Below is a small trained network, with its code and all its weights. Each question gives an input and a class and asks what happens when units are switched off, that is, made to give their printed mean instead of their output.

import numpy as np


def w(rows, s, z=0):
    codes = np.array(rows[::2]) - 128.0
    scale = np.full(codes.shape[1], s)
    scale[-1] = z or s
    return codes * scale


def norm(h):
    return h / np.sqrt((h * h).mean(-1, keepdims=True) + 1e-5)


def f(y):
    return y / 2 * (1 + np.tanh(0.7978845608 * (y + 0.044715 * y**3)))


def log_softmax(a):
    a = a - a.max(-1, keepdims=True)
    return a - np.log(np.exp(a).sum(-1, keepdims=True))


def net(x, mask):
    res = np.array(x, float).reshape(1, 7) / 4 @ E
    u = 0
    for l in range(4):
        y = f(norm(res) @ A[l][:, :-1].T + A[l][:, -1])
        res = res + np.where(mask[u : u + 10], y, B[l][:, -1]) @ B[l][:, :-1]
        u += 10
    return log_softmax(norm(res)[-1] @ U[:, :-1].T + U[:, -1])


A, B = {}, {}
E = w([
[114,197,71,152,132],'x0',
[154,181,145,20,152],'x1',
[132,127,127,127,128],'x2',
[131,128,129,128,127],'x3',
[127,126,129,128,128],'x4',
[114,152,112,60,4],'x5',
[127,126,126,127,127],'x6',
],0.0011)
A[0] = w([
[151,109,118,125,119,32],'0.n1',
[161,112,134,128,127,9],'0.n2',
[141,128,126,131,127,125],'0.n3',
[152,105,129,127,107,1],'0.n4',
[120,121,97,83,162,147],'0.n5',
[98,134,103,254,151,102],'0.n6',
[99,158,89,94,87,225],'0.n7',
[79,113,194,208,162,179],'0.n8',
[122,139,142,133,125,130],'0.n9',
[145,59,91,119,52,82],'0.n10',
],0.0024,0.00096)
B[0] = w([
[92,147,139,123,97,62],'0.n1',
[77,148,117,137,92,45],'0.n2',
[117,126,126,127,133,125],'0.n3',
[86,156,140,130,73,47],'0.n4',
[128,138,169,153,159,143],'0.n5',
[148,123,50,8,133,228],'0.n6',
[176,87,183,116,167,253],'0.n7',
[217,79,62,114,124,231],'0.n8',
[134,128,127,126,126,130],'0.n9',
[85,143,209,160,107,166],'0.n10',
],0.0019,0.00061)
A[1] = w([
[99,205,161,43,75,135],'1.n1',
[34,148,69,160,33,10],'1.n2',
[93,186,60,94,56,105],'1.n3',
[85,197,158,69,84,111],'1.n4',
[121,65,104,254,174,133],'1.n5',
[45,157,66,170,20,14],'1.n6',
[125,140,148,123,115,124],'1.n7',
[142,186,103,98,224,137],'1.n8',
[123,129,130,131,128,128],'1.n9',
[146,159,95,80,100,167],'1.n10',
],0.0027,0.0013)
B[1] = w([
[156,64,3,135,146,240],'1.n1',
[152,133,195,201,204,113],'1.n2',
[171,94,102,209,202,167],'1.n3',
[153,80,58,127,134,173],'1.n4',
[163,128,67,16,58,254],'1.n5',
[157,127,209,227,225,133],'1.n6',
[130,119,110,131,116,125],'1.n7',
[66,173,162,204,69,220],'1.n8',
[131,130,129,127,123,125],'1.n9',
[131,114,83,192,171,198],'1.n10',
],0.0019,0.00072)
A[2] = w([
[115,122,253,93,161,13],'2.n1',
[134,145,122,76,91,115],'2.n2',
[106,182,159,236,162,13],'2.n3',
[145,168,94,128,78,167],'2.n4',
[133,150,110,132,89,71],'2.n5',
[129,166,130,131,202,208],'2.n6',
[132,148,132,68,89,111],'2.n7',
[121,139,127,125,104,42],'2.n8',
[121,73,195,153,66,123],'2.n9',
[127,126,249,98,153,1],'2.n10',
],0.0034,0.00076)
B[2] = w([
[114,144,5,162,173,85],'2.n1',
[137,89,142,194,166,196],'2.n2',
[198,29,161,92,68,77],'2.n3',
[80,105,122,195,198,216],'2.n4',
[112,110,118,149,187,109],'2.n5',
[83,139,141,156,22,200],'2.n6',
[156,80,127,199,173,192],'2.n7',
[134,120,115,109,145,62],'2.n8',
[84,227,172,84,155,253],'2.n9',
[111,142,17,146,165,72],'2.n10',
],0.0024,0.00053)
A[3] = w([
[167,85,146,136,153,105],'3.n1',
[90,114,136,159,103,212],'3.n2',
[174,141,123,136,161,134],'3.n3',
[102,123,232,97,52,2],'3.n4',
[173,128,27,155,136,129],'3.n5',
[103,124,50,154,114,98],'3.n6',
[89,134,89,93,109,52],'3.n7',
[102,254,149,168,134,72],'3.n8',
[78,198,206,127,119,213],'3.n9',
[145,63,139,24,172,138],'3.n10',
],0.0029,0.00094)
B[3] = w([
[135,92,123,67,55,152],'3.n1',
[157,128,138,62,172,166],'3.n2',
[85,141,152,131,108,148],'3.n3',
[116,166,69,117,211,128],'3.n4',
[58,187,142,94,197,255],'3.n5',
[126,173,111,116,223,168],'3.n6',
[148,149,103,212,152,107],'3.n7',
[154,7,193,112,64,120],'3.n8',
[38,184,178,41,93,155],'3.n9',
[166,112,167,243,50,241],'3.n10',
],0.0021,0.001)
U = w([
[235,1,143,199,43,166],'0',
[97,201,18,142,254,193],'1',
[24,179,246,8,66,2],'2',
],0.0069,0.00089)

Each question gives the input, the list of numbers given to net, and the class t.
The units are the neurons (one row each of A and B). Each row of codes is followed by its name. A weight is (code - 128) times the scale printed after its matrix; where a second scale follows, it is the last column's (A, B and U).
mask holds one flag per neuron, layer by layer. A switched-off neuron (its flag False) gives its mean, the last column of its row in B, instead of its output. The means were averaged over made-up inputs and are rounded, as every weight is.
A unit's drop is (log p(t) with every unit on - log p(t) with that unit switched off) / (log p(t) with every unit on - log p(t) with every unit switched off).
The circuit of an input: a set's keep is (log p(t) with only the set's units on - log p(t) with every unit switched off) / (log p(t) with every unit on - log p(t) with every unit switched off). Starting from the 12 units with the biggest drops (on a tie, the unit counted first), units are removed one at a time, each time the one whose removal leaves the highest keep (on an exact tie, the one counted first), for as long as the keep stays at least 0.8.
units of the circuit, in order: the units of the circuit, biggest drop first
most important unit: the unit with the biggest drop
top k neurons: the k neurons with the biggest drops, biggest first
k most important neurons of layer l: the k neurons of layer l with the biggest drops, biggest first
drop when u is switched off: that unit's drop, to one decimal
input [1,6,-8,-1,8,7,7], class 1: 3 most important neurons of layer 3	3.n8, 3.n5, 3.n6
input [2,8,5,-8,3,1,-2], class 1: top 4 neurons	2.n9, 1.n1, 1.n6, 1.n4
input [6,1,-5,2,3,6,-1], class 1: most important unit	1.n1
input [8,8,2,-8,-7,-1,-3], class 2: units of the circuit, in order	1.n8, 3.n8, 2.n6
input [-2,0,5,8,-7,-7,-5], class 0: top 2 neurons	0.n8, 1.n5
input [0,8,-7,-6,8,1,7], class 0: 2 most important neurons of layer 1	1.n1, 1.n4
input [-2,5,7,0,-7,0,-6], class 1: units of the circuit, in order	1.n5, 2.n1
input [-8,7,-2,3,2,-6,-2], class 1: units of the circuit, in order	2.n1, 2.n10
input [6,1,3,2,6,-1,-1], class 2: top 3 neurons	2.n1, 2.n10, 1.n1
input [6,-1,3,3,7,5,-2], class 0: units of the circuit, in order	1.n6, 2.n3, 1.n2
input [-4,1,1,-3,-5,-3,-2], class 1: top 3 neurons	1.n1, 2.n1, 2.n10
input [-7,-5,-6,1,6,1,-5], class 2: top 2 neurons	2.n9, 1.n1
input [-2,7,0,6,6,3,-5], class 0: top 2 neurons	1.n1, 3.n10
input [-5,3,8,-6,6,1,8], class 0: units of the circuit, in order	3.n10
input [1,2,5,-7,-2,6,-4], class 1: top 4 neurons	1.n1, 2.n3, 3.n5, 3.n8
input [-1,-5,7,0,2,5,4], class 2: top 2 neurons	2.n9, 3.n9
input [7,0,1,2,-3,4,-7], class 0: top 2 neurons	1.n6, 2.n3
input [-5,3,5,-8,-1,0,-1], class 1: top 4 neurons	2.n1, 2.n10, 1.n5, 0.n6
input [6,-3,0,-6,-4,6,7], class 0: top 2 neurons	1.n6, 2.n3
input [-6,7,5,0,8,4,1], class 0: top neuron	3.n10
input [1,1,-4,-4,4,-4,-1], class 2: 2 most important neurons of layer 3	3.n10, 3.n4
input [3,1,7,6,-3,-2,4], class 2: top 4 neurons	1.n1, 2.n1, 2.n10, 1.n8
input [-8,3,-5,2,5,8,0], class 0: 2 most important neurons of layer 1	1.n1, 1.n8
input [6,-2,-4,0,-7,1,0], class 0: top 2 neurons	2.n3, 1.n6
input [-5,8,0,-8,-8,-3,-4], class 1: top 2 neurons	2.n1, 2.n10
input [-3,-3,-1,2,4,3,5], class 2: drop when 2.n9 is switched off	2.3
input [-4,-6,-2,0,-1,4,6], class 2: most important unit	2.n9
input [-8,7,0,-4,6,-1,-3], class 1: drop when 2.n10 is switched off	2.1
input [6,6,-8,4,5,4,7], class 1: drop when 1.n1 is switched off	3.6
